In the rows, zero is written as 128.
Here are made-up objects, facts about them, and rows of numbers that follow some of those facts. Name the object behind each unnamed row.

Named rows:
[127  93  66 126  92 117 137 170 138 134 123 123 154  91 111 164 125 161
 134 169 123 158 130 148  82 103 134 140 154 123 118 104 116  85 149 116]: feflan
[122  64 136 131  70 110 136 127 140 140 140 124 135 135 106 130 103 136
 136 158 162 167 159 130 117  83 139 119 142 154 117 123 106 122 137 129]: siska
[115  82 162 159  64 141 143 112 134 134 136 135 103 149 110 146 101 142
 142 150 155 145 148 123 116  89 144 114 126 130 118 130 113 143 128 150]: groti
[140  71 163 128  70 124 141 111 150 140 143 132 115 156 115 149 109 158
 139 154 159 143 184 123 111  79 143 114 110 150 126 138 101 142 105 152]: sidu
[137  80 167 135  67 127 143 112 147 138 140 131 108 161 113 145 108 151
 137 155 157 139 173 120 118  83 138 115 115 147 124 136 110 131 115 150]: nera
[143  68  75 103  66 145 118 174 116 131 122 136 116 160 146 173 131 183
 122 152 132 148 186 156  91  72 139 148 120 141 133 127 106 124 138 130]: lotogri
[132 100 154  91  85 144 139 149 123 133 139 161 122 158 120 104 112 113
 147 153 121 136  87 146 118  97 134 110 147 118  97 128  88 117 125 128]: stugin
[161 119 143 138 105 155 140 154 159 132 120 134 113 125 109 168 146 146
 136 170 110 128 169 134 116 104 128 127 109 116 116 105 126  87 108 160]: zumik
[128  94 164 124  70 184 122 151 117 125 124 151  73 162 148 176 134 152
 136 143 125 117 145 142 115  80 144 135 112 131 125 112  87 167 118 158]: lugrul
[137  67  47 100  61 133 119 176 110 129 116 135 118 162 146 171 129 194
 120 153 131 153 179 161  89  76 134 154 127 145 135 133 113 109 149 121]: grenazal
[135 100 104 100  76 125 144 161 125 137 139 157 128 172 130 122 101 132
 148 155 118 147 125 153  90  89 139 113 129 120 109 151 103 119 133 125]: numem
[146  80 177 172  82 155 130 146 143 131 133 119 108 154  83 126 120 110
 133 160 139 169 200 132 150  90 129 114 121 147 108 121 148 132 139 153]: zanivol
[120  60 111 143  80 175 107 183 120 130 136 135 117 124 143 164 125 129
 123 151 120 165 174 162  77  64 160 141 122 155 120  95  96 201 150 141]: fako
[137 115  88 151  90 136 146 160 144 128 113 131 121 126 111 180 132 174
 138 167 112 137 158 141  95 107 123 136 125 104 117 122 140  72 136 141]: stepe
[116  84 153 144  62 138 143 112 130 134 134 132 107 145 108 141  97 146
 141 152 158 142 134 122 126  90 136 115 144 133 115 127 102 122 134 138]: dudra
[141  81 143  84  70 154 120 144 119 131 129 148  95 159 157 176 135 173
 128 146 137 121 157 143 102  71 143 139 111 147 135 118  75 141  99 153]: reten
[128 107  86 162  96 146 139 167 148 132 125 128 134  99 117 180 125 147
 135 168 113 153 154 147  70  96 145 132 123 117 117 101 121 126 142 141]: sagre
[160  70  74 118  70 151 116 193 124 130 118 131 112 172 136 176 140 178
 118 156 120 162 233 160  94  74 134 149 101 146 133 138 134 115 145 137]: trebral
[146  92 108  94  79 126 139 162 136 140 149 156 134 172 138 125 101 140
 148 159 116 147 156 154  74  79 148 111 106 132 112 149  95 141 114 135]: ragril

There are 2 kinds of fact about the objects: nuklar, vaplam.
bili {nuklar=fefa, vaplam=49}
bivaklon {vaplam=567}
bobek {vaplam=150}
bravun {nuklar=stala, vaplam=49}
brigo {vaplam=567}
brole {nuklar=klusa,kleso, vaplam=49}
brubran {nuklar=ragril,klotal, vaplam=49}
brudor {nuklar=zanivol,pomo,stiza, vaplam=567}
brusem {nuklar=muflik, vaplam=150}
brusto {nuklar=tego, vaplam=49}
budasas {nuklar=klafi,bivaklon,dofler, vaplam=150}
buno {nuklar=flozok,dralom, vaplam=567}
datram {nuklar=tego, vaplam=567}
denol {vaplam=150}
dibar {vaplam=150}
dofler {nuklar=dogum,trefo,trebral,grenazal,bivaklon, vaplam=49}
dogum {vaplam=567}
dralom {nuklar=flozok,vumal, vaplam=567}
drapo {nuklar=fefa, vaplam=567}
dribamak {nuklar=fefa, vaplam=651}
droskon {nuklar=savik, vaplam=567}
drubok {nuklar=budasas, vaplam=651}
drutrak {nuklar=vumal,siska, vaplam=150}
dudra {nuklar=bili, vaplam=567}
fadrar {nuklar=travefam,bili,stiskebil,skizo, vaplam=567}
fafluk {nuklar=floflofu, vaplam=651}
fako {vaplam=49}
fefa {nuklar=dogum,numem, vaplam=49}
feflan {vaplam=150}
fegruk {nuklar=fefa, vaplam=150}
fipum {nuklar=ludan,plito,trebral, vaplam=651}
flibra {nuklar=modam, vaplam=150}
flifin {nuklar=feflan,vomel,zigrur, vaplam=150}
flitar {nuklar=savik,klista, vaplam=150}
floflofu {nuklar=flozok,bivaklon,dofler, vaplam=651}
flonul {vaplam=49}
flozok {nuklar=skostir,trebral, vaplam=150}
fotrol {nuklar=nuli,klafi, vaplam=651}
fovo {nuklar=skostir,denol, vaplam=567}
fubridrum {vaplam=49}
gesak {nuklar=ludan, vaplam=49}
gikligu {nuklar=skostir, vaplam=150}
givu {nuklar=brole,steto, vaplam=150}
gragru {nuklar=fako,skigrestur, vaplam=651}
gramen {nuklar=skostir, vaplam=651}
grenazal {nuklar=dogum, vaplam=49}
grisulor {nuklar=sagre, vaplam=567}
groti {nuklar=muflik, vaplam=567}
grustol {nuklar=klotal, vaplam=567}
kabrer {nuklar=skiste,modam, vaplam=49}
kegros {nuklar=flifin,klivupe, vaplam=651}
kitek {nuklar=brigo,klivupe,trebral, vaplam=651}
klafi {nuklar=trebral,lotogri, vaplam=150}
klapo {nuklar=budasas, vaplam=651}
kleso {nuklar=plito, vaplam=49}
kletafla {nuklar=sofes,zunas, vaplam=49}
klista {nuklar=plito, vaplam=567}
klivupe {nuklar=bivaklon, vaplam=651}
klogibal {nuklar=brigo,fegruk, vaplam=150}
klotal {nuklar=dogum, vaplam=567}
klugrek {nuklar=kitek,fegruk, vaplam=49}
klusa {vaplam=150}
lados {nuklar=zuklogri, vaplam=651}
leso {nuklar=drapo, vaplam=49}
lotogri {nuklar=klotal, vaplam=49}
ludan {nuklar=vumal,klivupe,plostubrel, vaplam=49}
lugrul {nuklar=dibar,luplor,brigo, vaplam=49}
luplor {nuklar=lados,muflik, vaplam=150}
magran {nuklar=kabrer,trebral, vaplam=567}
mefi {nuklar=ludan,trukudal,plostubrel, vaplam=49}
mifar {nuklar=flonul, vaplam=49}
modam {nuklar=dofler, vaplam=567}
muflik {nuklar=nuli,zigrur,vuvun, vaplam=567}
nadrus {nuklar=grenazal, vaplam=651}
nera {nuklar=trefo,lotogri, vaplam=567}
neski {vaplam=567}
nuli {nuklar=stapen,dralom, vaplam=651}
numem {nuklar=klista,trefo,grenazal, vaplam=651}
plasken {nuklar=kleso, vaplam=49}
plito {nuklar=dogum,trefo,grenazal, vaplam=567}
plostubrel {vaplam=49}
pomo {vaplam=567}
ragril {nuklar=buno,zatrul,flitar, vaplam=651}
ranirun {nuklar=zunas,fefa,trefo, vaplam=651}
reflal {nuklar=trukudal,klapo, vaplam=567}
reten {nuklar=zuklogri,zatrul,dralom,vuvun, vaplam=49}
rufir {nuklar=klista,flonul,stusupas, vaplam=651}
rutan {nuklar=nuli, vaplam=49}
ruzubrik {nuklar=klista,fefa,vopipli, vaplam=651}
sagre {vaplam=150}
savik {nuklar=lotogri, vaplam=567}
sidu {nuklar=flozok,nadrus,skugok, vaplam=567}
siska {nuklar=feflan,skizo, vaplam=567}
skigrestur {nuklar=flonul, vaplam=567}
skiste {nuklar=modam, vaplam=150}
skizo {nuklar=numem, vaplam=150}
skostir {nuklar=bivaklon,dofler, vaplam=567}
skudu {nuklar=grustol,reflal,siska, vaplam=567}
skugok {nuklar=stala,stovek, vaplam=651}
sofes {vaplam=150}
stala {vaplam=49}
stapen {nuklar=savik,brigo,trefo,vopipli, vaplam=49}
stepe {nuklar=trefo, vaplam=150}
steto {nuklar=trazafle,kabrer,dogum,klotal, vaplam=150}
stiskebil {nuklar=fipum,grenazal, vaplam=651}
stiza {vaplam=150}
stolir {nuklar=kegros,numem, vaplam=150}
stovek {nuklar=dogum, vaplam=150}
stufus {vaplam=567}
stugin {nuklar=trukudal,fefa,stufus,plasken, vaplam=651}
stusupas {nuklar=kletafla,gesak, vaplam=567}
takel {nuklar=stepe,stufus, vaplam=651}
tego {nuklar=stepe,klivupe,stiza, vaplam=567}
tofuvis {nuklar=brole, vaplam=150}
travefam {nuklar=savik,ragril,vumal,vuvun,dogum, vaplam=567}
trazafle {nuklar=flozok,fipum, vaplam=150}
trebral {nuklar=bivaklon, vaplam=49}
trefo {nuklar=dogum,bivaklon, vaplam=150}
treklas {nuklar=klapo, vaplam=567}
tridek {nuklar=buno,magran, vaplam=49}
trigok {nuklar=feflan,klusa, vaplam=651}
trukudal {nuklar=kleso, vaplam=567}
vagal {nuklar=stugin,kletafla, vaplam=150}
vomel {nuklar=bravun,zigrur,plito, vaplam=150}
vona {nuklar=gikligu, vaplam=150}
vopipli {vaplam=49}
vumal {vaplam=651}
vuvun {nuklar=ruzubrik,plito,dogum, vaplam=150}
zanivol {nuklar=stiza, vaplam=567}
zatrul {nuklar=flozok,grenazal, vaplam=651}
zeli {nuklar=zunas,luplor, vaplam=567}
zigrur {nuklar=bili,stufus, vaplam=567}
zito {nuklar=savik,vona,siska, vaplam=567}
zubri {vaplam=651}
zuklogri {nuklar=stovek,dofler, vaplam=49}
zumik {nuklar=budasas,stiza, vaplam=150}
zunas {vaplam=651}

Which object is each row?
No name comes twice in this set of rows, the named rows included.
[128 108  88 130  87 122 148 145 149 137 127 136 126 106 135 177 120 178
 144 164 124 129 135 139  63  93 150 133 111 118 127 116  98 113 118 141] | flitar
[154  71  89 173  65 123 139 165 142 137 130 112 129 175  92 150 107 158
 124 165 142 191 248 143 102  84 131 125 105 145 124 160 175  97 161 134] | bivaklon
[119 122  91 168  83 147 150 148 140 131 120 138 107 116 128 186 120 170
 144 159 117 125 140 145  67  99 144 128 112 101 121 116 120 119 134 145] | luplor
[130  74 158 129  64 118 143 108 142 141 142 133 116 154 121 148  97 156
 142 154 163 139 163 124 104  77 148 116 117 149 126 136  93 138 112 146] | travefam
[148 105 151 103  84 148 141 153 144 138 145 159 117 177 132 123 110 123
 148 155 112 137 157 150  93  83 146 107 102 126 107 148 100 142 106 150] | fotrol
[142 105 156 104  87 156 138 151 133 131 133 160 111 170 118 102 115 108
 150 155 116 138 114 143 128 100 131 105 136 117  97 130 101 122 120 138] | takel
[126  70 113 137  60 113 142 123 131 138 134 126 127 154 108 148  99 163
 134 156 159 159 170 134 106  83 136 122 133 140 124 141 120 110 142 128] | plito
[151 109 138 121  85 150 142 159 138 134 132 156 111 187 121 122 113 122
 142 155 107 141 155 150 107  90 138 108 102 119 102 148 123 125 118 149] | kitek
[135  68 182 113  78 122 133 108 148 141 146 128 125 136 107 125 112 136
 139 159 165 147 157 117 133  83 137 113 138 155 119 120  85 128 108 144] | skudu
[136  91 147 117  72 170 121 157 115 126 118 145  81 161 143 172 139 158
 130 146 130 125 152 143 121  81 135 140 118 131 123 119  93 140 118 154] | klugrek

The same objects again, as new rows of numbers:
Some objects and their rows:
[148 151 120 118 145 118 149 112 121 137 120  85 125 120 149 126 131 133
 139 103 119 128 127 119 138 139 125  82 157 125 125 134 123 167 137 101]: grenazal
[158 150 131 105 127 128 136 122 125 153 100  85 100 110 159 116 121 121
 146  91 103 120 109 127 145 126 109  78 151 122 130 108  98 152 129  92]: brole
[110 137 140 150  93 189 111  94 125 103 139 121 128 125 114 109 155 104
 137 163 151 142 156 123 110  70 102 102 112 132 162 154 126 113 160 172]: fovo
[153 140 123 102 116 112 127 148 110 115 152 114 124 148 136 105 139 134
 141 115 133 111 149 115 130 115 148 185 106 142 122 107 175 101 110 116]: dribamak
[129 116 146 130 106 145 111 181 147 132  81 162  86 114 110 108  87 113
 145 141 101 115  72 154 181 125 112 134 128 118 109 103 105 115 125 119]: tofuvis
[153 148 124 115 138 121 144 117 125 146 111  85 110 116 151 124 130 129
 140  91 112 122 124 124 142 131 120  82 158 127 125 121 109 160 129  96]: kleso
[112 115 128 151 130 132 121 175 142 128 117 160 126 121 112 131  97 125
 128 149 114 129  96 138 169 142 125 138 138 118  98 122 127 139 132 130]: flifin
[119 121 141 122 132 138 121  96 125 107 104 156 127 127 116 126 164 108
 119 131 138 145 124 126  84 123 105 140 135 148 172 140 124 106 145 156]: groti
[110 113 128 156 129 131 124 172 144 124 124 158 128 122 107 132 101 131
 127 154 119 129 103 142 169 145 132 137 140 120  96 130 129 141 131 133]: bobek
[151 148 121 110 145 118 154 113 120 126 110  87 115 119 140 115 138 132
 142 102 123 124 126 120 141 141 127  84 160 133 132 142 135 166 144 101]: reten
[125 122 137 130 129 146 131  90 126 113 108 151 126 134 114 139 159 113
 126 142 147 137 131 124  95 115 117 129 120 141 170 141 109 100 138 149]: nera
[138 143 118 106 123 109 113 148 110 133 160 112 129 144 148 114 121 140
 136 113 127 118 151 119 117 118 142 175  97 127 118 106 168 107 109 122]: ruzubrik
[127 138 113 126 128 100 105 155 113 147 171 108 126 140 151 121 127 142
 127  98 121 126 165 122 105 116 144 178 108 125 107 101 160 116  99 128]: zunas
[118 126 135 135 133 145 122  88 126 126 119 151 138 133 127 150 149 113
 122 141 143 143 132 121  89 114 113 126 117 133 163 135 106 106 135 153]: dralom
[100 113 126 156 138 121 117 177 141 119 124 164 131 117 109 124 111 123
 118 141 113 139  98 137 157 151 121 145 150 124  98 131 145 150 137 143]: luplor
[107 115 126 155 134 130 125 172 142 125 122 162 129 124 109 131 100 127
 127 153 118 131 100 138 168 145 129 136 136 118  98 129 136 142 135 134]: vuvun
[124 125 139 131 124 152 126  91 126 115 108 149 123 132 117 135 155 111
 130 143 146 138 131 123  96 108 114 126 117 137 169 140 108 100 140 150]: zito
[119 120 134 142 128 144 123  89 128 130 120 149 133 130 129 148 153 115
 117 138 143 143 134 125  90 111 116 129 122 142 161 133 102 101 128 148]: klista
[111 114 127 151 131 132 130 172 143 117 109 159 113 123  98 121 104 126
 133 154 121 125  98 142 175 141 134 137 136 122 105 133 134 135 136 131]: drutrak

Name these rows:
No name comes twice in this set of rows, the named rows included.
[145 103 120 121 104  99 135  70 122 187 138  76 159  93 216 114  95 152
  88 160  98 123 101 182 121 140 150  49 170 189 115 149 151 135 119  73] | fako
[133 120 142 134 125 146 130  91 126 111 108 155 128 132 119 136 165 105
 124 138 144 140 127 118  97 112 115 142 128 148 167 132 111 101 134 147] | dudra
[139 146 128 104 148 107 140 120 118 116 113  89 124 107 144 104 152 127
 128  88 113 135 118 122 122 153 111  99 182 141 131 139 150 176 151 113] | lugrul
[118 128 126 133 142 146 136  83 124 129 117 152 144 145 126 161 139 119
 127 153 151 139 133 116  95 122 124 118 100 125 168 141 102 101 136 146] | modam
[116 112 128 150 131 132 130 171 143 113 113 159 117 123  97 121 109 125
 132 153 119 126  98 142 175 145 133 141 141 125 102 133 135 138 135 134] | stolir
[140 122 117 110 117 100 119 144 108 136 150 107 110 139 138  99 126 148
 131 119 130 110 157 146 114 111 163 170 104 147 118 122 176  93  98 119] | rufir
[213 149 134 142 115 134 184 102 129 104 133  93 149 128 157 138 181  99
 137 114 138 117 121  84 195 121 140 122 187 176 113 105 130 163 125  69] | leso
[152 147 135  78 103 120 104 158 114 136 128 113  98 140 143  94 110 130
 151 106 114 105 130 129 126 107 128 170  90 124 127  89 149  87 109 114] | trigok
[131 148 113 108 126 109 109 151 110 146 168 109 135 145 154 127 111 144
 135 112 123 122 154 118 114 120 140 168  91 117 113 102 157 111 108 125] | vumal
[152 145 124 122 141 119 145 118 125 146 115  84 107 114 149 125 135 128
 138  92 114 123 128 123 139 132 123  84 162 129 123 122 109 163 126  97] | plasken
[154 146 124 110 139 116 153 114 121 118 113  86 120 116 139 113 147 130
 136  98 123 127 122 119 139 141 124  92 170 139 129 138 136 169 142 102] | klugrek
[142 157 116 120 152 116 141 114 121 154 132  89 144 119 168 143 120 130
 132 101 112 136 123 109 134 146 116  80 153 119 122 121 117 174 135  99] | stala
[142  95 122  95  83  91 114 110 108 155 155 103 136 126 183  84  97 159
 102 170 117 104 126 186 109 117 176 144 109 191 118 135 204  68  99  99] | gragru

The same objects again, as new rows of numbers:
Some objects and their rows:
[150 133 155 123 132 142 114 129 141 126 117 139 143 102 105 108 166 117
 142 163 138 133  89 109 180  87 127  46 122 130 116 144 103 138 114 162
 108]: zubri
[128 128 119  98 113 149 150 140  85 167 109  85 133 148 168  75 101  89
 142 137 146 108 164 144 140 131 112 136 121 123 153 158 140 133 126 108
 112]: givu
[149  78 152 100 124 142 123 124  93 107 106  70 142 172 123  98 134  23
 138 127 163 164 105 123  98 145  95 143 124 142 136 150 120 163 126 116
 122]: sofes
[123 110 147 143 151 117 118  89 135  77 127 174 110 119  78 147 168 127
  90 102 115  97 140 175  54 158 155 155 110 105 131  91 131 102 116 143
 133]: bivaklon
[112 157  96 104 124 115 140 141 127 128 139 125 110 123 117 155 153 162
 115 120 144 114 115 116 134 139 128 170 147 115  93 111 144 161 146 119
 156]: dofler
[139 167 132 113 127 116  98 123 128 121 117 155 123 132 137 121 141 151
 129 111 111  89 138  93 163 131 115  64 143 107 145 102 138 137 139 144
 109]: floflofu
[ 96 141 116 118 111 120 135 148 144 147 156 115 142 129 118 153 116 180
 136 138 145 146 121 110 160 125 113 179 142 140 112 128 150 151 145 122
 163]: stapen
[108 108 168 149 141 117 119  91 144 130 136 163 142 115  86 142 120 159
 116 131 103 119 129 173  88 136 163 159 106 113 133 106 126  92 100 153
 136]: savik
[129 128 168 134 139 144  88 106 140 130 117 162 159 151  89 158 122 149
 128 144 120 135 138 111 170 111 111  70 140 118 133 106 141 152 136 158
 126]: nuli
[146  98 114 134 121 163 152 146 107 156 121 100 142 157 161 123  95  67
 144 143 151 155 179 143 147 105 113 112 134 148 144 148 118 136 133  83
 118]: flifin
[106 164 101  92 122 123 149 145 118 136 136 122 110 110 124 135 173 162
 126 130 141 102 105 118 136 133 136 176 143 110  92 115 136 154 139 128
 154]: kabrer
[135 138 158 100 120 132 130 119  84 130 115  92 106 162 140  84 141  69
 128 128 174 103 161 138 139 164 113 144 128 112 134 140 148 145 125 112
 108]: skiste
[137 148 155 125 135 120 101 105 123 138 111 152 126 134 118 143 136 145
 118 132 105 113 133 101 163 113 128  68 146 108 127  96 136 150 130 154
 122]: zatrul
[139 138 117 132 129 114 116 141 142 124 123 150 137 114 140 135 113 120
 133 138 114 121 136  58 170  96 104  53 145 130 161 121 105 137 141 141
 112]: takel
[147 107 150 125 116 159 133 136 108 131 132  83 129 145 131  76 149  64
 142 149 189 145 129 156 161 131 111 130 112 150 117 197 129 129 119 107
 109]: bobek
[136 168 126 115 128 119 100 124 138 111 119 154 122 116 125 111 138 158
 119 123 129  91 132  90 174 120 121  63 132 110 150 123 128 136 128 155
 112]: drubok
[103 128 137 150 132 106 143 121 137 141 135 163 123  96 126 115 113 150
 128 128  96 103 129 154  86 141 161 146 108 116 139 119 126  81 106 142
 127]: grustol
[123 118  67 109 128 145 130 150 137 112 113  97 124 148 142 159 134 185
 123 106 130 151  87 136 114 129 112 153 128 124 101 134 136 171 151 125
 167]: gesak
[133 142  95 136 131 143 172 145 130 149 144 135 108 107 135 182 162 115
 136 128 134 146 113 126 156  94 153 135 170 146  59 111 105 151 151  95
 147]: bravun

Rows to name:
No name comes twice in this set of rows, the named rows included.
[108 117 154 144 141 110 140  96 134 130 134 165 131 100 102 134 129 144
 115 128  99 107 130 157  83 139 165 158 116 114 127  97 117  99 104 151
 131] | klotal
[119  95 109 129 140 123 149 125 127 113 108 148 131 102 131 128 123 134
 117 116  98 111 121 161  34 126 154 129  96 111 154 114 103  95 112 139
 129] | trukudal
[136 143 111 130 121 120 141 165 135 136 146  68  93 130 173 139 114 177
 132 131 108 190  10 116 152 122 139 154 134 148  66 177 111 148 127 143
 149] | mifar
[115 172 123 159 123 100 134 132 135 144 139 150 117  96 180 112 132 141
 146  95  75 108 142 132 101 149 164 118 137 145 116 116 141  79 129 106
 103] | sidu
[111  93 177 151 145 119 109  88 153  99 135 164 153 121  66 152 145 122
 121 123 123 132 131 157  70 146 133 165 114 131 136  94 122 107 118 140
 139] | brigo
[131 112 117 147 127 109 113 138 141 100 120 121 128 114 158 111 113 139
 139  96  76 156  61 129  52 147 132 124 102 149 141 138 125 104 124 131
 121] | stusupas
[116 138  40 106 113 136 146 176 134 137 119  94 119 137 179 143 125 202
 136 111 111 133 103 125 127 115 110 137 123 131 118 151 142 153 152 115
 153] | mefi
[142 119 150 165 134 103 121 130 146 120 129 102 103 111 155 110 109 147
 139 111  77 172  25 147  92 145 171 130  93 145 101 172 108  86 104 157
 110] | skigrestur
[113 146 102 130 127 104 123 142 146 117 130 159 115  93 148  86 133 167
 129 107 108  90 127 145  82 156 148 140  98 133 163 134 130  80 120 133
 115] | treklas
[112 119 130 164 135 104 149 129 144 140 145 143 142  88 141 127 100 118
 140 119  99 136 133 124  85 130 148 138 125 149 149 114 108  81 128 121
 115] | dudra
[143 119 168 123 130 150 139 106  89 142 131 102 127 166 122 118 122  46
 124 134 151 126 169 131 146 141 126 150 149 125 120 123 131 148 126 101
 115] | stovek
[101 145 121 156 122 118 123 139 148 155 136 135 142 104 156 106  93 188
 147 112  91 117 138 150 104 135 152 140 103 141 143 134 147  71 117 132
 115] | zito
[137  90 182 122 121 158 105 111 112 116 131  97 164 172  96 124 139  53
 149 141 185 165 171 138 141 142  96 155 126 149 134 134 148 148 132  97
 128] | dibar
[112 141  99 113 117 117 167 156 135 149 151 108 129  99 124 145 115 140
 132 136 143 145 108  90 147 104 117 170 154 139 103 119 115 150 140 124
 154] | leso
[117 118  63  98 124 150 176 158 119 159 111 121 137 107 135 150 133 158
 121 152 141 114 107 150 123  86 134 149 130 103 102 126 111 159 132 130
 162] | brole

